Each row of numbers stands for one node and depends on some of the facts below. Use the named rows to name the rest.

Facts:
skodum -ψ-> nuru; skodum -ψ-> pavol; naru -ψ-> stogron; naru -ψ-> sivelur; naru -ψ-> kasto; plodol -ψ-> skodum; plodol -ψ-> ladraflok; tomen -ψ-> stogron
tomen -ψ-> nuru; tomen -ψ-> vude; roska -ψ-> fluplir; roska -ψ-> nuru; roska -ψ-> tririm; gusor -ψ-> bizul; zufus -ψ-> nuru; zufus -ψ-> notril
drestuk -ψ-> nabafus; mopun -ψ-> furolen; nago -ψ-> kuguplo; nago -ψ-> stagus; nedro -ψ-> skodum; nedro -ψ-> tisis; nedro -ψ-> stalo; nedro -ψ-> kasto
bruklo -ψ-> dritor; bruklo -ψ-> stalo; bruklo -ψ-> notril; bribres -ψ-> bodipar; bribres -ψ-> taze; bribres -ψ-> trusim; luvi -ψ-> furolen; luvi -ψ-> skupi
luvi -ψ-> gredru; tririm -ψ-> nuru; tisis -ψ-> nuru; paflak -ψ-> plizos; vifir -ψ-> dritor; vifir -ψ-> nuplos; stinil -ψ-> tririm; trusim -ψ-> pekuflor
kenem -ψ-> gisu; kenem -ψ-> mugrar; kasku -ψ-> nuru; fakas -ψ-> sofil; fakas -ψ-> nuru; fakas -ψ-> droflos; fakas -ψ-> vude; grunar -ψ-> ladraflok
grunar -ψ-> pavol; mugor -ψ-> stosogu; tatres -ψ-> nuru; tatres -ψ-> dritor; drine -ψ-> nuru; drine -ψ-> retren; vipen -ψ-> skodum; vipen -ψ-> fimas
vipen -ψ-> rusarem; vipen -ψ-> klefli; turobru -ψ-> tristal; petar -ψ-> miflen; petar -ψ-> deste; petar -ψ-> klutrel; petar -ψ-> stalo; petar -ψ-> klozol
dreskik -ψ-> nuru; dreskik -ψ-> grugrir; rerin -ψ-> vumo; nastul -ψ-> grugrir; nastul -ψ-> vakli; nastul -ψ-> pekuflor; kasto -ψ-> rusarem; tretra -ψ-> vakli
gisu -ψ-> vumo; fledrul -ψ-> ladraflok; katim -ψ-> dritri; katim -ψ-> klozol; stosogu -ψ-> nuru; stugo -ψ-> vipen; brimir -ψ-> nuru; brimir -ψ-> notril
nabafus -ψ-> grugrir; nabafus -ψ-> gredru; nabafus -ψ-> rusarem; gomi -ψ-> grugrir; ruflem -ψ-> stinil; ruflem -ψ-> dreskik; plizos -ψ-> pavol; sofil -ψ-> stogron
nuses -ψ-> bodipar; deste -ψ-> pavol; plipo -ψ-> miflen; gogak -ψ-> gisu; gogak -ψ-> tagriper; gogak -ψ-> pavol; klete -ψ-> fluplir; klete -ψ-> riris
stogron -ψ-> gisu; stogron -ψ-> deste; stogron -ψ-> stalo; drefo -ψ-> gredru; drefo -ψ-> podir; nunom -ψ-> skupi; riflozas -ψ-> bruklo; girom -ψ-> nuru
girom -ψ-> klefli; pavol -ψ-> nuru; munuk -ψ-> gisu; munuk -ψ-> tatres; kanok -ψ-> nabafus; nuplos -ψ-> stogron; nuplos -ψ-> miflen; nuplos -ψ-> rusarem
bodipar -ψ-> rusarem; bodipar -ψ-> stalo; bodipar -ψ-> klefli; ligrer -ψ-> skodum; ligrer -ψ-> tomen; klefli -ψ-> tririm; klefli -ψ-> notril; sitak -ψ-> stogron
sitak -ψ-> notril; sitak -ψ-> kanok; sivelur -ψ-> fiste; bizul -ψ-> kanok; trafe -ψ-> deste; trafe -ψ-> bodipar; trafe -ψ-> tisis; gustoflik -ψ-> buvar
gustoflik -ψ-> nuru; gustoflik -ψ-> nabafus; gustoflik -ψ-> tisis; tunovi -ψ-> nuru; tunovi -ψ-> roska; tise -ψ-> trafe; tise -ψ-> podir; tise -ψ-> paskam
drupli -ψ-> tririm; luplegra -ψ-> dritri; luplegra -ψ-> rusarem; poflik -ψ-> droflos; skozal -ψ-> girom; droflos -ψ-> nuru; droflos -ψ-> vumo; droflos -ψ-> fiste
droflos -ψ-> klefli; brogur -ψ-> nunom; brogur -ψ-> tofus; flotu -ψ-> skupi; flotu -ψ-> klefli; vostu -ψ-> nuru; vostu -ψ-> stagus; kegek -ψ-> buvar
kegek -ψ-> fimas; kegek -ψ-> klakli; zabrudes -ψ-> nuses; zabrudes -ψ-> trusim; retren -ψ-> gredru; retren -ψ-> notril; nerar -ψ-> furolen; nerar -ψ-> riris
nerar -ψ-> nuses; nerar -ψ-> notril; tristal -ψ-> miflen; tristal -ψ-> nuru; tristal -ψ-> klefli; goplur -ψ-> tomen; goplur -ψ-> tririm; podir -ψ-> nuru
podir -ψ-> dritor; furolen -ψ-> buvar; ziribas -ψ-> miflen; ziribas -ψ-> gisu; ziribas -ψ-> nuru; ziribas -ψ-> distem; ziribas -ψ-> gredru; ziribas -ψ-> retren
vemi -ψ-> girom; vemi -ψ-> drepezur; vemi -ψ-> stagus; nasun -ψ-> sofil; nasun -ψ-> skodum; nasun -ψ-> nuru; nasun -ψ-> stagus; nasun -ψ-> notril
fluplir -ψ-> kasto; rusarem -ψ-> nuru; rusarem -ψ-> tririm; plepa -ψ-> kasku; plepa -ψ-> skodum; plepa -ψ-> nuru; plepa -ψ-> bodipar; miflen -ψ-> nuru
miflen -ψ-> rusarem; flurur -ψ-> petar; tagriper -ψ-> deste; bimir -ψ-> stogron; bimir -ψ-> stalo; gosta -ψ-> pekuflor; braflebra -ψ-> tidu; braflebra -ψ-> nuru
pobruk -ψ-> nuru; pobruk -ψ-> droflos; vatis -ψ-> gisu; vatis -ψ-> notril; bidrunan -ψ-> sivelur; bidrunan -ψ-> vumo; klutrel -ψ-> stalo; brelukun -ψ-> plizos
brelukun -ψ-> droflos; dedu -ψ-> deste; dedu -ψ-> fiste; dedu -ψ-> tririm; kuguplo -ψ-> nuru; kuguplo -ψ-> nabafus; kuguplo -ψ-> rusarem; skupi -ψ-> nuru
skovo -ψ-> nuru; skovo -ψ-> rusarem; skovo -ψ-> droflos; meste -ψ-> tririm; meste -ψ-> klefli; vakli -ψ-> bodipar; klozol -ψ-> fiste; stalo -ψ-> nuru
stalo -ψ-> notril; tidu -ψ-> vumo; fiste -ψ-> gisu; fiste -ψ-> pavol; grugrir -ψ-> nuru; grugrir -ψ-> dritor; grugrir -ψ-> notril; ladraflok -ψ-> nuru
ladraflok -ψ-> tririm; sadar -ψ-> nuru; tofus -ψ-> gisu; tofus -ψ-> vumo; tofus -ψ-> klefli; fedestuk -ψ-> stosogu; trola -ψ-> tofus; notril -ψ-> nuru
vude -ψ-> rusarem; lepos -ψ-> gisu; taze -ψ-> notril; naru -Θ-> paskam; plodol -Θ-> gogak; plodol -Θ-> tatres; gusor -Θ-> nerar; drestuk -Θ-> vumo
drestuk -Θ-> paskam; bruklo -Θ-> tunovi; luvi -Θ-> gogak; trusim -Θ-> ladraflok; vudal -Θ-> skovo; vudal -Θ-> paskam; mugor -Θ-> klutrel; tatres -Θ-> gogak
vipen -Θ-> vabrifir; turobru -Θ-> vabrifir; skovas -Θ-> ligrer; tretra -Θ-> gogak; gisu -Θ-> naru; gisu -Θ-> pekuflor; fledrul -Θ-> luvi; brimir -Θ-> gosta
ruflem -Θ-> tretra; deste -Θ-> naru; deste -Θ-> gogak; deste -Θ-> pekuflor; girom -Θ-> gogak; girom -Θ-> lepos; kanok -Θ-> gogak; nuplos -Θ-> vostu
dritri -Θ-> gomi; tunovi -Θ-> gogak; tokledros -Θ-> tatres; tokledros -Θ-> kasto; luplegra -Θ-> gomi; luplegra -Θ-> nastul; poflik -Θ-> sadar; vumo -Θ-> paskam
zabrudes -Θ-> stinil; zabrudes -Θ-> trusim; nerar -Θ-> tagriper; podir -Θ-> vabrifir; furolen -Θ-> lazodu; furolen -Θ-> gosta; rusarem -Θ-> distem; rusarem -Θ-> gosta
flurur -Θ-> tatres; lazodu -Θ-> vipen; lazodu -Θ-> paskam; bidrunan -Θ-> petar; klutrel -Θ-> plodol; brelukun -Θ-> ruflem; brelukun -Θ-> luplegra; paskam -Θ-> gogak
skovo -Θ-> tokledros; skovo -Θ-> drestuk; klozol -Θ-> tunovi; vabrifir -Θ-> vifir; trola -Θ-> kasto; notril -Θ-> stinil; notril -Θ-> klete; taze -Θ-> gogak
skodum -Ω-> 509; naru -Ω-> 337; plodol -Ω-> 691; tomen -Ω-> 516; roska -Ω-> 691; gusor -Ω-> 691; zufus -Ω-> 516; drestuk -Ω-> 691
mopun -Ω-> 943; nago -Ω-> 857; nedro -Ω-> 509; bruklo -Ω-> 516; bribres -Ω-> 943; luvi -Ω-> 171; mugrar -Ω-> 691; tririm -Ω-> 337
tisis -Ω-> 337; riris -Ω-> 337; paflak -Ω-> 943; vifir -Ω-> 943; stinil -Ω-> 509; trusim -Ω-> 691; kenem -Ω-> 857; kasku -Ω-> 943
fakas -Ω-> 943; grunar -Ω-> 516; vudal -Ω-> 691; mugor -Ω-> 337; tatres -Ω-> 691; drine -Ω-> 943; vipen -Ω-> 509; turobru -Ω-> 943
petar -Ω-> 337; dreskik -Ω-> 691; rerin -Ω-> 857; nastul -Ω-> 171; kasto -Ω-> 857; klakli -Ω-> 691; skovas -Ω-> 337; tretra -Ω-> 943
gisu -Ω-> 516; fledrul -Ω-> 337; katim -Ω-> 857; stosogu -Ω-> 691; stugo -Ω-> 691; fimas -Ω-> 509; brimir -Ω-> 337; nabafus -Ω-> 691
gomi -Ω-> 337; ruflem -Ω-> 337; plizos -Ω-> 337; sofil -Ω-> 516; nuses -Ω-> 171; deste -Ω-> 516; plipo -Ω-> 691; gogak -Ω-> 509
klete -Ω-> 691; stogron -Ω-> 691; drefo -Ω-> 691; nunom -Ω-> 857; stagus -Ω-> 516; riflozas -Ω-> 516; girom -Ω-> 509; pavol -Ω-> 516
munuk -Ω-> 943; kanok -Ω-> 516; pekuflor -Ω-> 509; nuplos -Ω-> 691; bodipar -Ω-> 337; ligrer -Ω-> 857; klefli -Ω-> 509; sitak -Ω-> 509
sivelur -Ω-> 943; bizul -Ω-> 509; trafe -Ω-> 691; gustoflik -Ω-> 691; dritri -Ω-> 857; tunovi -Ω-> 516; tise -Ω-> 509; drupli -Ω-> 691
tokledros -Ω-> 691; luplegra -Ω-> 943; poflik -Ω-> 337; skozal -Ω-> 509; droflos -Ω-> 509; brogur -Ω-> 943; flotu -Ω-> 943; vumo -Ω-> 857
vostu -Ω-> 337; kegek -Ω-> 337; zabrudes -Ω-> 337; retren -Ω-> 516; nerar -Ω-> 516; tristal -Ω-> 337; goplur -Ω-> 516; podir -Ω-> 509
furolen -Ω-> 857; ziribas -Ω-> 691; vemi -Ω-> 171; nasun -Ω-> 857; fluplir -Ω-> 691; nuru -Ω-> 171; rusarem -Ω-> 857; plepa -Ω-> 691
miflen -Ω-> 509; flurur -Ω-> 171; gredru -Ω-> 691; tagriper -Ω-> 337; bimir -Ω-> 509; gosta -Ω-> 337; lazodu -Ω-> 516; braflebra -Ω-> 509
pobruk -Ω-> 857; vatis -Ω-> 943; bidrunan -Ω-> 516; klutrel -Ω-> 691; brelukun -Ω-> 516; dedu -Ω-> 857; kuguplo -Ω-> 943; skupi -Ω-> 691
paskam -Ω-> 857; skovo -Ω-> 337; meste -Ω-> 171; buvar -Ω-> 509; vakli -Ω-> 943; klozol -Ω-> 337; distem -Ω-> 691; drepezur -Ω-> 516
stalo -Ω-> 691; vabrifir -Ω-> 691; tidu -Ω-> 857; fiste -Ω-> 516; grugrir -Ω-> 691; ladraflok -Ω-> 516; sadar -Ω-> 337; tofus -Ω-> 857
fedestuk -Ω-> 516; trola -Ω-> 337; notril -Ω-> 691; vude -Ω-> 943; lepos -Ω-> 943; taze -Ω-> 691; dritor -Ω-> 943

Some nodes and their rows:
[ -3   4  28   9  -9  -6   3  -4   0 -32  -1   8   2 -19  -2  -6   9  30
  -1   5  10  13   0  11   9  -8   8]: nuru
[  9  -6  15 -10   0   4   0  -8   3  32  -4 -30   1  -4  -1   6   1 -21
   1 -10   5   8  -7 -22  -6   8  12]: stagus
[ -9 -11  -2   3   8  -1   3  14  -6  29  -3 -15   2 -12  12  -1  14   0
  -6  12  -1 -11   2  13   2  24  -4]: drupli
[ 12  -2  29   4 -12   1 -13  -8   4  49  -2  15  -1  -9  -7   9  -3  -1
  10 -13  11  -1   6 -10  -3 -19   3]: podir
[ -4  -2   4  -8  -1   7   9  19 -11  -1  -1 -29  -4 -16   1  -3  14   5
 -12  -1   5   0  -8   6  -1  22   6]: distem
[ -3  11 -19  16  -3 -17  -4  -7   1  -5   1  16  -3   0   4  -5   3  39
   7   0  12  17   8  10  12 -21   1]: sadar
[ -5  11 -12   3   6  -4   0   5   2 -14   9   3  -7  23   7  10   7  33
  12   6 -10  15   7   5   6 -11   0]: plizos
[  7  -5  30   2  -3   3 -11   3   5  41   1   3  -5  -7  -8  11  -5 -12
  10 -10  -2  -5   7 -17  -6  -6   1]: skozal
[  9  -4   6  -2  -5   3  -5 -20   8  48  -5  -1   4   6   9  10  -4 -17
   5 -12   6   1  -6  -9  -6 -11   7]: tomen
[ -1   0 -10   0 -10   6   4   3  -6  19  -3   2  -1  -9   6  -5  12  13
 -11  -1  15  -5  -7  17   3  -3  -2]: tatres
[ -9  -1  13   5   0   1   1   8   9 -38   4  14  -3 -11  -4   1   1   8
  -3   7  -6   5   3   6  10  -2  -6]: luvi
[ -4  -2   3  -8  -1   7   9  22 -10  -2  -1 -25  -4 -18   0  -4  12   2
 -13  -2   6   0  -7   6  -1  22   5]: gredru
[-11   0  17   3   0   1   2   6   6 -39   4  14  -3  -7   0   5   0  10
  -1   7  -8   4   2   8   7   0  -3]: flurur
[  5  -6   3  -9   5  13   8 -12  14 -33   3  20  12  15 -15 -11 -12 -20
  -5  10  -4  -5   1  -2   2   5  -6]: vakli
[ -8   9 -23   8   6 -13  -3  11   4 -23   6   6  -9   0   0  -1  -2  18
   4   0  -1  16   8   2  11  -6  -4]: gomi
[  5  -8  -4 -17  -3  -2 -11 -11   4  32  -4 -10  -1  -3   0  15  -7 -34
  -2 -10   7   2  -6 -15  -5  -4  -8]: retren
[ -9  -1  18   6  -1   0   2   7   7 -37   4   9  -3 -11  -2   2   2  11
  -1   7  -7   5   2   6   9   0  -4]: vemi
[-14  -8  20  15   7 -13  -2   4   5 -25   1   2   2 -14   4   2   3   8
   2  17 -11  -1   8   8   9   9  -7]: meste
[ -3   9 -28   0   7   4   3   4  -4 -24   1   9   1   4  -7 -12   0   4
  -2  11  -7   1   5   3   2   1  -4]: nunom
[ -8   2  -2 -13  -3   5   2  13 -17 -11   1  -8  -5   7  17  16   6   0
  -6  -3  -7 -12 -13  17  -9   6  -2]: stogron
[ 11  -2  29  10 -11   1 -12  -9   4  51  -2  11  -2  -9  -7   7  -3   2
  12 -11   7  -5   5 -12  -4 -18   4]: braflebra

Rows to name:
No name comes twice in this set of rows, the named rows included.
[  1  13 -28   7  -1  -1   3  -8  -6 -14  -2  17   4   4  -4 -16   3  17
   0   9   2   2   4   9   2 -13   1]	pobruk
[ -8  -5 -14 -19  -4  -2  -6  15 -14  -1  -2  -5  -5 -13   2   8   7 -12
 -16   1  11  -7  -7  15   2   7 -17]	taze
[ -2  -2 -13  -6 -14  -3  -5  -1 -13  20  -6  10   1 -14   5  -1  11   8
 -13   0  24  -6  -6  23   4 -10 -10]	notril
[ -3  12 -22   1   4  -4   3  -1 -13 -38   1  -5  -1  12  -2  -5   1   8
   1   9 -14  -2  -1   3  -5  -3  -4]	kenem
[  5  -2  37  -8  -4   0 -15   5  -3  23   1   9  -4  -4   1  22  -9 -16
  11 -17  -4  -4   3 -11 -12  -7   4]	bimir
[ -5   9 -22  16   9 -10   0  -7  -6  -9  -6  27  10  -7  10 -19  -3  10
   3   6  -1  -3   9  16   0   2  10]	rusarem
[  9  -2  36   1  -6   4 -10  -2  -1  37   3  -5  -5  10  -3  21  -2  -2
  16  -8 -11  -8   2 -16 -12 -12   1]	gogak
[  3  -3  11 -14  -3  -8  -1 -21  -6 -58   0   2  12  19 -10   1 -12 -17
  -4  10  -5  -8  -8   1  -7  -1 -12]	vatis
[  3  -2  12  -1   5   4   9 -13   7 -48   0  19  14  10  -3 -14 -18 -19
  -3   1  -8  -7  -2   1  -4  10   8]	luplegra
[ -7   5 -13  22   5 -27  -8  -9  -1  12  -1  10   3  -4  10  -5   7  39
  11   9  10  14  14  15  13 -12   1]	tririm
[  5  -5  29   9   1   1 -10   6   6  36  -1  11  -4 -13  -2   7 -13 -16
  11 -15  -6  -9   6 -15  -7   0   6]	vipen
[ -8   7 -19  12   6 -16  -2   9   2 -25   6  -2  -9   2   1  -1  -1  23
   5   2  -5  13   6   1   9  -4  -5]	trola

The same nodes again, as new rows of numbers:
Known rows:
[ 32  14  33 -11  17  -7   6 -14 -12  -9  19  15]: miflen
[-29  -9 -40  -3  31  42 -20 -20  19   7  26  53]: petar
[-22 -15 -20  -5  39  52 -12 -29  -3   9   9  51]: tristal
[-27 -11 -36  -1  34  40 -22 -18  19   7  19  57]: naru
[ 17  -5  -8  50  -9 -25  -6 -36   0  32  10 -40]: sivelur
[-31   2  -8 -21  11  -3  -8 -22   2  11   6 -16]: nunom
[ 16  -9  -5  47  -7 -23  -7 -29  -7  22  13 -42]: brogur
[ -6   7 -22  -4 -55  50  -2  49  48   9  15  30]: sofil
[-26   0  -9 -33  15   9  -2 -24 -15   7   5 -25]: nasun
[  7   1  -6  -9   3  20  17 -34 -22  15   6   4]: stosogu
[-26 -13 -34  -3  34  42 -20 -19  14  14  19  57]: mugor
[ 16  -4  -6  46 -11 -23  -3 -32  -7  26  18 -43]: paflak
[ -1   7  -8 -13 -52  63  13  35  27  21   6  28]: tunovi
[-39  12  -5 -11  10  -2  -6 -16  -2  30   8 -19]: dedu
[ 13  -8   1  53  -5 -20  -5 -26 -15  24  12 -45]: flotu
[ 23  -2  11 -22  15 -24  -2  29  -7  31  29  20]: fimas
[ -8   0 -16  10   0   3  -1  -8  -1  14  16   6]: klete
[-10   6 -20  -3 -54  52  -1  55  41  15  14  28]: riflozas
[ -5 -12 -15 -20 -53  40   9  65  38  38  18  43]: lazodu
[-20 -16 -16  -9  36  49  -7 -38   6   3  14  60]: skovo
[ -3   3 -11   0   1  11  10 -23 -11  15  13   4]: plepa

Name these rows:
No name comes twice in this set of rows, the named rows included.
[-10  17 -19  -7 -56  51   3  41  47  34  16  33]	grunar
[ 18 -12  -5  42  -9 -21  -2 -28 -10  17  19 -43]	vifir
[-11   6 -23  -4 -50  54  -3  61  33  11  13  22]	nerar
[ -8   1 -27   6   1   7  -3  -3  -4   0  19   0]	klutrel
[  4  -5 -20 -13  11  32   6  -8 -45  -3   3 -17]	notril
[-10   9 -21   9  -5   3   3 -12   3  14  23   4]	trafe
[ 33  15  17  -3  22 -10 -15   0  -3  20  -1  10]	droflos
[ -1   5 -16 -18 -47  69   8  46  15  10   7  18]	zufus
[  5  21 -15 -28 -59  65  21  11  31  39  10  30]	pavol
[ 21  18  -2  -5  20  -8 -16  24 -10  -1  23  -3]	sitak
[-26   3 -44 -10  24  38 -19 -35  24  34  24  56]	plizos
[ 28  19  20  -7  24  -1  -3   3 -22  15  12   2]	girom
[ -9  -3 -31   6   8  14  -9  12 -23  -4  12 -14]	taze
[  1  -5 -20  -7   7  21   6 -11 -27  -2  10  -8]	grugrir
[ -8   5 -12  -1 -54  48   2  48  47   5  16  33]	kanok

